Each row is followed by one of two labels, saying whether the row has a hidden trait. Each part has a new trait and two new labels.
[ 14  -3  -2   4  -8   0  -4 -10  10  15  12  -1   3   2 -26   2  19  -2
  33 -12   5  -6  13   4  -6]	q25
[18  4 14  0  2  7 11  3 15 17  3  1  3  9 11  5  3  4 16  1  3  8 22  2
  4]	Q644
[ 8  3  6  0  2  5  5  5  4  7 14  5  1  4 43  3  1 12 17  2  0  6  6  4
  4]	q25
[ 10  -7  -4  -2  -7   1  -6 -14   9  13  12  -5   3   5 -22  -1   6  -2
   5 -11   5  -8  11  -1  -7]	q25
[ 2  1  2  0  0  2  1  0  2  5  6  1  1  1 11  1  4  4 11 -1  0  1  3  2
  1]	q25
[ 9  1  5  5 -2  3  4 -1 10 14 10  2  3  6  4  4 11  3 29 -3  3  3 14  5
  0]	q25
[17  1  4  7 -6  4  0 -3 13 21 20  4  4  4  1  4 24  5 52 -8  4 -1 25  8
  0]	q25
[ 1  3  2  2  2  3  4  6  2  2  9  6  0  1 32  3  5  9 24  3  0  5 -3  5
  4]	q25
[ 17  -5   2   3  -9   2  -7 -13  13  14  13  -3   5   2 -32  -1  16  -3
  25 -15   6 -10  28   2  -7]	Q644
[  8   4   1   8  -3   2   4   4  10  11   5   5   1   4 -16   5  20   0
  41  -3   3   4   8   7   3]	q25
[ 13  -1   3   2  -4   2  -3  -6   9  10   1  -1   4   1 -21   1   8  -4
  18  -8   3  -6  20   1  -3]	Q644
[ 9  2  4  1  1  2  1  2 -1  1  7  3  1  3 16  1  3  4 11  1  1  4  6  3
  2]	Q644
[ 18   1   8   3  -4   4  -3  -4   8  13   5   1   5   2 -17   2  11  -2
  24  -8   3  -2  25   3  -1]	Q644
[ 21  -3   0   2  -5   1  -2  -8   7  12   5  -3   3   2 -27   0   9  -4
  18 -11   4  -7  14   0  -5]	Q644
[ 22  -1  14  -1  -4   6   2  -7  16  20   8  -1   6   5 -12   2   8  -2
  18  -7   4  -3  34   2  -3]	Q644
[ 16  -3   3   0  -6   3  -2 -10  10  16   6  -3   3   4 -23   0   9  -4
   9 -10   4  -6  17  -1  -6]	Q644
[18  6 18  4  0  8  3  5 11  7  9  4  5  0 16  4  9  5 30  0  0  1 30  6
  7]	Q644
[ 15   0   4   3  -2   3   8  -2  20  20   7   1   3  10 -13   6  15  -1
  27  -7   6   4  10   3  -1]	q25
[ 21  -2   1   2  -5   2   7  -7  18  22   8  -2   3  11 -21   4  12  -3
  26  -9   7   0  17   1  -5]	q25
[ 10  -5  -3  -1  -7   0  -7  -8  10  10   7  -4   3   1 -30  -1  13  -4
  12 -13   3  -9  13   1  -9]	q25
[ 14  -1   2   2  -4   2   0  -4  10   9   5   0   3   5 -20   2  11  -2
  18  -7   5  -4  15   2  -2]	Q644
[13 -2  6 -2 -3  3  1 -4  9 13  8 -1  3  3 -4  1  4  1  6 -6  3 -3 16  0
 -4]	Q644
[ 6  1  1  3 -4  1  7 -2 12 12  5  1  1  8 -4  5 12  0 20 -5  3  4  5  3
  0]	q25
[11 -2  4  0 -2  3  5 -3 10 11  6  0  2  2 14  1  5  3  9 -3  2  0 11  1
 -2]	Q644
[ 8  2  4  2 -1  5  4  1  6 10 14  4  1  3 31  3  6  9 22  0  1  3 11  5
  2]	q25
[ 2  2  2  4 -1  1  5  2  8  9  3  2  1  5  2  3  8  1 24 -1  1  4  2  3
  3]	Q644
[ 15  -4   3  -1  -6   5  -4 -10   7  17  23  -1   4   3  23  -1   5   7
   9  -9   4  -5  15   2  -5]	q25
[ 12  -2   1   1  -4   2   2  -6  11  14   7  -1   3   4 -11   1  16   0
  15  -8   4  -2  11  -3  -4]	q25
[ 4  2  1  1  0  2  3  0  4  6 12  3  1  1 26  2  8  7 16  0  1  1  3  3
  1]	q25
[ 9  2  1  5 -2  3  2  1  6 13 18  4  2  3 28  4 15 11 29 -3  1  3  4  7
  1]	q25
[16  2 11  2 -2  5  2 -2 10 13 12  3  4  2 15  3 12  5 21 -3  2  0 25  4
  1]	Q644
[  5  -2   1   0  -2   1 -13  -4   6   7   5  -1   1   1  -9   1   3  -2
  -3  -5   0  -3   7  -1  -4]	Q644
[ 9  1  6  2 -1  3  0 -1  4  7  9  2  2  1 14  1  5  4 19 -2  2  0 14  3
  2]	Q644
[22  2 11  1 -2  6  5 -1 13 16  7  1  3  6 13  3  5  3 18 -4  3  2 23  3
 -1]	Q644
[  9  -5  -2  -2  -6   1  -3 -11   8  11   8  -4   2   2 -16  -1   1  -2
   2 -10   2  -6  12  -1  -8]	Q644
[ 15  -1   1   2  -4   2   1  -4  13  13   8  -1   3   5 -13   2  12   0
  21  -9   4  -3  12   3  -5]	q25
[ 11  -4  -1   3  -5   2  -4  -8   5  13  17  -1   3   0   2  -1  11   5
  22 -10   4  -6  16   3  -6]	q25
[19  5  9  4  2  6 18  4 23 23  5  3  2 16  2  9 12  2 33 -1  6 13  9  3
  3]	Q644
[10  0  3  4 -3  2  2 -3 11 12  8  3  2  4 -2  3 14  2 25 -5  3  1  9  5
  0]	q25
[10  4 11  2  1  5  4  3  3  7  5  4  3  1 17  3  9  4 19  1  0  2 21  4
  4]	Q644
[ 17  -6  -2   3 -10   1  -7 -14  11  17  10  -3   4   4 -34  -1  17  -5
  27 -17   6 -10  22   2  -8]	q25
[ 20  -2   4   3  -4   3   1  -7  15  17   7   0   4   7 -17   3  10  -2
  22  -9   5  -1  16   2  -4]	Q644
[ 7  0  2 -1 -1  2  4 -2 11  8  4  0  1  6 -2  3  4  1 13 -2  3  2  6  0
 -1]	Q644
[ 11   7   1  15  -4   2   5   6  11  15   9   9   2   6 -20   8  37   2
  63  -7   4   2  12  13   4]	q25
[ 14  -4  -2  -2  -6   2   4 -10  16  18   5  -4   3  10 -35   2  11  -6
  12 -11   7  -4   6  -1  -8]	Q644
[-2 12  8  4 10  5 20 20  7  4  3  7 -2 10 55  9 -1 12 19 14 -2 22 -8  8
 14]	Q644
[ 4 -1 -1  0 -2  1 -1 -4  4  5  5 -1  1  0 -5  0  3  0  3 -4  2 -2  4  0
 -2]	Q644
[31  3 15  1  0 10 24 -2 37 38  8  1  4 24 -3 12  9 -1 26 -6 10 12 24  2
 -1]	Q644
[ 16  -5   0  -1  -7   3  -4  -9   9  13  14  -3   4   2 -10  -2   5   0
 -16 -10   4  -7  16   2  -7]	q25
[ 17   0   1   8  -8   2  -2  -4  12  16  10   2   4   2 -32   6  31  -3
  44 -12   5  -4  21   7  -1]	q25
[10  6  5  5  3  4 19  7 20 17  1  6  1 16  3 11 14  3 28  2  5 14  1  4
  5]	q25
[ 10  -2   2   4  -6   1  -4  -7   9  12   5  -1   4   2 -27   1  13  -2
  24 -10   4  -4  19  -1  -4]	Q644
[ 24  -8  -4   0 -21   5  -6 -19  19  30  36  -3   5   6   5   0  17   8
  34 -21   9 -12  22   3 -12]	q25
[16  2 12  0 -2  5  4 -3 13 13 -3 -2  4  5 -4  3  4 -2 15 -1  0  2 23  2
  0]	Q644
[ 2 13  3 16  3  3  8 21  2  6 10 16  0  2 32 11 32 12 63  4  0 15  2 18
 14]	q25
[ 7 -2  1  0 -3  2  4 -4  9 11  4 -1  1  4 -4  1  3  0 22 -5  3 -1  5 -1
 -3]	Q644
[ 2 11  3 16 -1  1  6 16  4  8  7 13  2  4 -2  9 37  6 63  0  2 10  9 16
 11]	q25
[ 6  1  1  3 -2  3 -1  1  4 10 17  3  2  1 28  2  7  9 26 -3  1  1 11  5
  0]	q25
[ 25  -9  -1  -1 -12   2  -9 -20  13  20  17  -7   6   0 -39  -3  13  -7
  17 -19   7 -16  29  -1 -13]	Q644
[  4  10   1  17  -1   1   4  13   3   8   6  13   1   2 -10   9  38   4
  63  -3   2   9   6  14   9]	q25
[ 6  1  4  4 -1  2  1  1  3  7  9  3  2  2 13  2  8  5 23 -2  1  1 10  4
  2]	q25
[20  1 10  4 -5  6 -2 -4 11 18 16  3  6  0  3  1 14  4 36 -7  2 -5 34  7
 -1]	Q644
